Questions about the array below. Counting starts at 0.
1) Which number is the smallest entry?
2) Which number is the entry in row 2 and column 1?
3) Which number is the entry in row 0 and column 1?
4) Which number is the entry at row 1, column 0?
5) Which number is the entry directly below the smallest entry?
6) Which number is the entry in row 0 and column 2?
7) Which number is the bottom entry of the column that holds the smallest entry?
8) Which number is the entry just right of -36?
[[ 15 -22 -24  -6   7   0]
 [ -2 -18 -32 -11  29  32]
 [  0 -25 -36 -13  30  23]
 [-24   0 -51 -38  15  54]
 [ 22  -5   4  27  13  -1]
 [-17  21 -19   9  41  38]
 [ 24  -1   6  26   6  -8]
 [-35  21 -55 -51  -3  70]
 [ -7  24 -13   0   1  39]
 [  4 -34 -40 -20  23  15]
 [ 35 -15  17  47  25 -15]
 [ 14 -24 -11  26  54   9]]
1) -55
2) -25
3) -22
4) -2
5) -13
6) -24
7) -11
8) -13

Read these off the row that follows.
1) Give the maximum.
2) Give the entry just right of 267.
[615 629 267 237 724 728 849]
1) 849
2) 237

Questions about the row below.
1) Give the entry just right of the smallest entry.
2) Give the entry at the centre.
[ 44 -36  28  17 -43 -59 -47]
1) -47
2) 17

[[52 61 48 45 44 44 50 62 46 62 44 36 51]
 [47 39 87 62 27 23 27 53 89 41 56 64 28]
 [50 54 53 48 45 45 49 56 53 55 48 46 48]
 [46 35 84 64 34 30 30 46 87 35 59 70 31]
 [52 60 48 45 44 44 51 61 46 61 44 37 51]
 [48 43 97 65 23 13 17 58 92 41 54 59 27]
 [49 43 65 58 47 43 39 46 63 40 55 60 44]
 [49 48 55 51 45 46 49 52 58 51 51 52 45]
 [44 30 63 55 41 49 51 42 79 42 61 74 34]
 [47 41 94 64 24 16 20 56 92 40 55 61 27]]
The first entry, reading row by row: 52
The first entry of the largest entry's row -> 48
Report the top-right entry.
51
The entry just left of 97 -> 43
The bottom-left entry is 47
Report the last entry, reading row by row.
27
Report the fourth entry from the end, reading row by row.
40
The smallest entry in the first row: 36
The entry directly below the smallest entry: 43
Report the entry directly below the largest entry.
65
Report the bottom entry of the column that holds the smallest entry.
16
The bottom entry of the column that holds the largest entry: 94
Report the entry directly above the largest entry.
48
Report the last entry in the row that holds the largest entry.
27
Report the second entry on the diagonal from the top-right corner.
64
The third-last entry, reading row by row: 55
The second entry on the main diagonal -> 39
The smallest entry: 13
Report the entry just right of the smallest entry.
17
Report the entry just right of the largest entry.
65
The entry just right of 16: 20
The 4th entry in reading order: 45
The entry just left of 31 is 70

Questions about the matrix below. Rows and columns are numbered from 0.
1) Find the entry in row 0 and column 2.
2) Find the entry in row 2 and column 0.
3) Find the entry just right of 10.
4) Find the entry just left of 39.
5) Find the entry directly above the smallest entry.
6) Find the entry directly below 25.
7) Find the entry just left of 62.
8) Find the entry directly above 3.
[[-47  -2  10  61  17  62 -16]
 [ 15 -12  16  60 -58 -19 -29]
 [-64  46 -56  43 -15 -58  48]
 [-49 -37  40 -62  41 -14 -35]
 [-57 -46 -10 -63   1 -19   4]
 [-63 -66 -31   3 -45  -8  36]
 [-61 -34 -55  15   6 -32  39]
 [  0  38 -43 -49 -16  51 -55]
 [-51  65  51  20  16  25  63]
 [-52  24   5 -62 -38 -36 -33]
 [-55  55 -33 -60  28 -30  19]
 [-20 -64  31 -31  14 -13  63]]
1) 10
2) -64
3) 61
4) -32
5) -46
6) -36
7) 17
8) -63

Read these off the table that follows.
1) Find the entry just left of the largest entry.
2) Find the entry just right of 111.83.
3) Find the entry just right of 14.64.
[[ 132.61   37.71  138.79  111.83   36.28   41.73  -32.41   22.35  247.08
   -65.02   77.93]
 [ -40.08   89.86  179.06  -42.50   55.08  -61.57   31.72  256.60  119.88
   148.81  -96.89]
 [ -60.36 -140.04   12.34  163.45  139.71  -67.41  -40.91   44.15   25.03
    87.76   26.98]
 [  -5.59  170.48 -247.47   23.76  147.57   33.72 -174.01 -191.09   73.74
   133.19   22.52]
 [ -86.53  123.13  189.99 -157.59  130.14  -46.78  199.99   65.81   44.63
   204.07 -192.27]
 [ -67.05  253.40   33.24   44.31  135.06  175.91  -29.98 -181.75  -34.02
    94.42  -36.43]
 [ -42.28  222.63  -57.10   70.10  126.26  162.91 -113.90 -216.60   14.64
   109.43  -47.72]]
1) 31.72
2) 36.28
3) 109.43

Questions about the table below. Rows and columns are numbered from 0.
1) Report the entry directly below -201.85.
2) Report the entry directly above -57.31.
3) Report the entry directly below -27.32.
4) Report the entry at row 0, column 0.
5) Report the entry in row 0 and column 1.
6) Report the entry at row 0, column 2.
7) Report the entry just right of -101.36.
8) Report the entry in row 1 and column 1.
[[ 202.46   63.95  -27.32 -217.62]
 [ 216.20 -167.79 -201.85   -5.56]
 [ -57.31  -61.75 -101.36 -218.07]]
1) -101.36
2) 216.20
3) -201.85
4) 202.46
5) 63.95
6) -27.32
7) -218.07
8) -167.79

Questions about the table below. Indices start at 0.
1) Report the maximum.
2) Report the entry in row 0 and column 1.
3) Report the bottom-right entry.
4) Report the entry just left of 50.
5) Report the entry in the top-left corner.
6) Report the entry directly above the largest entry.
7) Report the entry just left of the smallest entry.
8) Report the entry at row 1, column 1.
[[  4   5   1   8  15   7   3 -34  -6  11  -6  35 -13  39  14 -37]
 [-17  21   4  -5 -11   8 -10 -18  23 -22  52 -33 -32   7   2  39]
 [ 57  20   3   2  13   6  20 -43 -16 -72 -50  34  -1 -28  10  56]
 [-18  44   8  -3   1  16   4 -46   8 -34 -15  -2 -22  19  19  30]
 [ 15 -19   5   2   0  -2  -8  -2   2  54 -60 -26 -36  58   3   2]
 [  6 -46  10   3  12   1   5  38 -23 -25 -38 -38  48  27   5  -7]
 [-39   9  12   4   5   0  -6 -32  14  13 -18  33  41 -25   2   0]
 [ 60  27  -5 -27 -28   4 -31  32 -19  50 -10  20 -50 -36   2  -2]]
1) 60
2) 5
3) -2
4) -19
5) 4
6) -39
7) -16
8) 21
